Below are the code and all the weights of a small trained network. Each question names an input and a target symbol and asks about switching units off, where a switched-off unit gives its printed mean instead of its output.

import numpy as np


def w(rows, s, z=0):
    codes = np.array(rows[::2]) - 128.0
    scale = np.full(codes.shape[1], s)
    scale[-1] = z or s
    return codes * scale


def norm(h):
    return h / np.sqrt((h * h).mean(-1, keepdims=True) + 1e-5)


def f(y):
    return y / 2 * (1 + np.tanh(0.7978845608 * (y + 0.044715 * y**3)))


def softmax(a):
    e = np.exp(a - a.max(-1, keepdims=True))
    return e / e.sum(-1, keepdims=True)


def log_softmax(a):
    a = a - a.max(-1, keepdims=True)
    return a - np.log(np.exp(a).sum(-1, keepdims=True))


def net(x, mask):
    ids = ['ΞΠΩαβγεζηθλμστφψ'.index(c) for c in x.split()]
    T = len(ids)
    res = E[ids] + P[:T]
    r = norm(res)
    for j in range(3):
        rows = slice(3 * j, 3 * j + 3)
        q, k, v = (r @ M[0][rows].T for M in (Q, K, V))
        z = softmax(np.where(np.tri(T) > 0, q @ k.T / 3**0.5, -1e9)) @ v
        o = O[0][rows]
        res = res + np.where(mask[j], z, o[:, -1]) @ o[:, :-1]
    y = f(norm(res) @ A[0][:, :-1].T + A[0][:, -1])
    res = res + np.where(mask[3:7], y, B[0][:, -1]) @ B[0][:, :-1]
    return log_softmax(norm(res)[-1] @ U[:, :-1].T + U[:, -1])


Q, K, V, O, A, B = {}, {}, {}, {}, {}, {}
E = w([
[57,143,98,170],'Ξ',
[59,156,151,143],'Π',
[77,127,121,158],'Ω',
[41,126,104,186],'α',
[168,168,134,65],'β',
[126,116,113,123],'γ',
[77,175,94,174],'ε',
[112,89,158,218],'ζ',
[38,69,135,154],'η',
[2,80,120,221],'θ',
[121,114,218,160],'λ',
[148,91,117,86],'μ',
[215,106,188,48],'σ',
[125,71,121,76],'τ',
[194,76,98,67],'φ',
[249,137,189,17],'ψ',
],0.0082)
P = w([
[120,96,84,74],'0',
[207,76,154,142],'1',
[69,159,243,64],'2',
[191,162,50,206],'3',
[218,34,153,143],'4',
[92,175,243,111],'5',
[149,137,29,226],'6',
[201,20,153,157],'7',
[2,175,177,198],'8',
[130,137,14,194],'9',
],0.0098)
Q[0] = w([
[57,117,121,33],'h1',
[93,99,159,68],'h1',
[71,105,87,137],'h1',
[144,245,132,149],'h2',
[159,92,169,119],'h2',
[141,192,166,138],'h2',
[106,202,76,129],'h3',
[144,142,156,113],'h3',
[142,222,80,113],'h3',
],0.012)
K[0] = w([
[205,188,114,45],'h1',
[105,165,151,56],'h1',
[144,174,62,78],'h1',
[182,178,254,228],'h2',
[74,154,81,27],'h2',
[143,144,130,127],'h2',
[154,206,175,175],'h3',
[93,153,110,100],'h3',
[198,209,118,139],'h3',
],0.0095)
V[0] = w([
[101,86,145,177],'h1',
[128,72,78,88],'h1',
[104,9,77,135],'h1',
[58,38,127,170],'h2',
[203,77,178,190],'h2',
[112,129,245,139],'h2',
[100,91,150,193],'h3',
[156,75,55,145],'h3',
[170,163,140,100],'h3',
],0.011)
O[0] = w([
[115,81,47,64,214],'h1',
[190,128,140,151,150],'h1',
[155,92,167,72,253],'h1',
[254,133,234,201,239],'h2',
[147,37,133,162,183],'h2',
[91,28,196,132,151],'h2',
[206,185,192,51,182],'h3',
[255,70,54,103,184],'h3',
[85,102,137,118,77],'h3',
],0.0081,0.0055)
A[0] = w([
[161,52,194,2,211],'n1',
[202,173,184,15,166],'n2',
[182,196,221,177,254],'n3',
[58,136,12,86,40],'n4',
],0.0063,0.0055)
B[0] = w([
[3,162,78,172,254],'n1',
[66,122,138,212,194],'n2',
[5,157,128,105,246],'n3',
[104,103,87,38,121],'n4',
],0.008,0.0073)
U = w([
[157,211,154,122,118],'Ξ',
[22,211,198,138,201],'Π',
[171,209,150,152,6],'Ω',
[170,199,175,121,117],'α',
[83,160,65,57,78],'β',
[159,160,115,112,70],'γ',
[131,196,120,121,52],'ε',
[245,49,223,83,164],'ζ',
[178,141,193,117,129],'η',
[176,132,190,124,99],'θ',
[71,59,218,135,254],'λ',
[149,136,107,126,103],'μ',
[85,80,79,115,69],'σ',
[155,139,101,154,36],'τ',
[165,116,94,105,133],'φ',
[96,83,88,93,47],'ψ',
],0.011,0.002)

Each question gives the input, a string of symbols that net reads in full, and the target symbol t.
The units are the heads (3 rows each of Q, K, V and O) and the neurons (one row each of A and B). Each row of codes is followed by its name. A weight is (code - 128) times the scale printed after its matrix; where a second scale follows, it is the last column's (O, A, B and U).
mask holds one flag per unit, heads first, then neurons. A switched-off unit (its flag False) gives its mean, the last column of its rows in O or B, instead of its output. The means were averaged over made-up inputs and are rounded, as every weight is.
A unit's drop is (log p(t) with every unit on - log p(t) with that unit switched off) / (log p(t) with every unit on - log p(t) with every unit switched off).
The circuit of an input: a set's keep is (log p(t) with only the set's units on - log p(t) with every unit switched off) / (log p(t) with every unit on - log p(t) with every unit switched off). Starting from all 7 units, units are removed one at a time, each time the one whose removal leaves the highest keep (on an exact tie, the one counted first), for as long as the keep stays at least 0.8.
units of the circuit, in order: the units of the circuit, biggest drop first
k most important neurons: the k neurons with the biggest drops, biggest first
which heads matter: for each layer, one digit per head in row order, 1 if its drop is at least 0.15 and else 0, layers parted by /
drop when u is switched off: that unit's drop, to one decimal
input λ ψ β ζ μ, target λ: units of the circuit, in order : (n1, h3)
input Π Ω φ λ Π, target Π: which heads matter : 010
input Ξ σ ζ ψ ζ ζ τ ζ Ξ, target λ: units of the circuit, in order : (h2)
input ζ γ ζ λ γ ψ, target Π: which heads matter : 100
input Ω ζ ζ λ ζ φ, target Π: which heads matter : 000
input ζ μ Ω λ η, target ζ: which heads matter : 011
input β ζ ζ θ Ω, target β: which heads matter : 010
input β Ω α Ω Ξ, target β: which heads matter : 010
input λ ζ τ τ γ φ ζ σ, target λ: which heads matter : 000
input Ω θ Ξ μ ψ ζ η Ξ λ Ξ, target λ: units of the circuit, in order : (h2, h3)
input β Ω ζ ε Ξ λ λ η, target β: which heads matter : 010
input λ ζ θ λ β ζ θ ψ, target λ: units of the circuit, in order : (n1, h3)
input λ γ ζ ζ η ψ ψ β, target λ: which heads matter : 000
input Π ζ Ξ ζ ψ λ σ φ, target Π: 2 most important neurons : (n2, n3)
input ζ α β Ξ ζ λ Ω θ, target ζ: units of the circuit, in order : (h3)
input ζ λ Ξ ψ Ξ, target ζ: drop when h1 is switched off : 0.1
input τ λ λ σ β ψ λ Ω β, target λ: drop when n1 is switched off : 0.2
input β α β λ β, target β: drop when h2 is switched off : 0.5
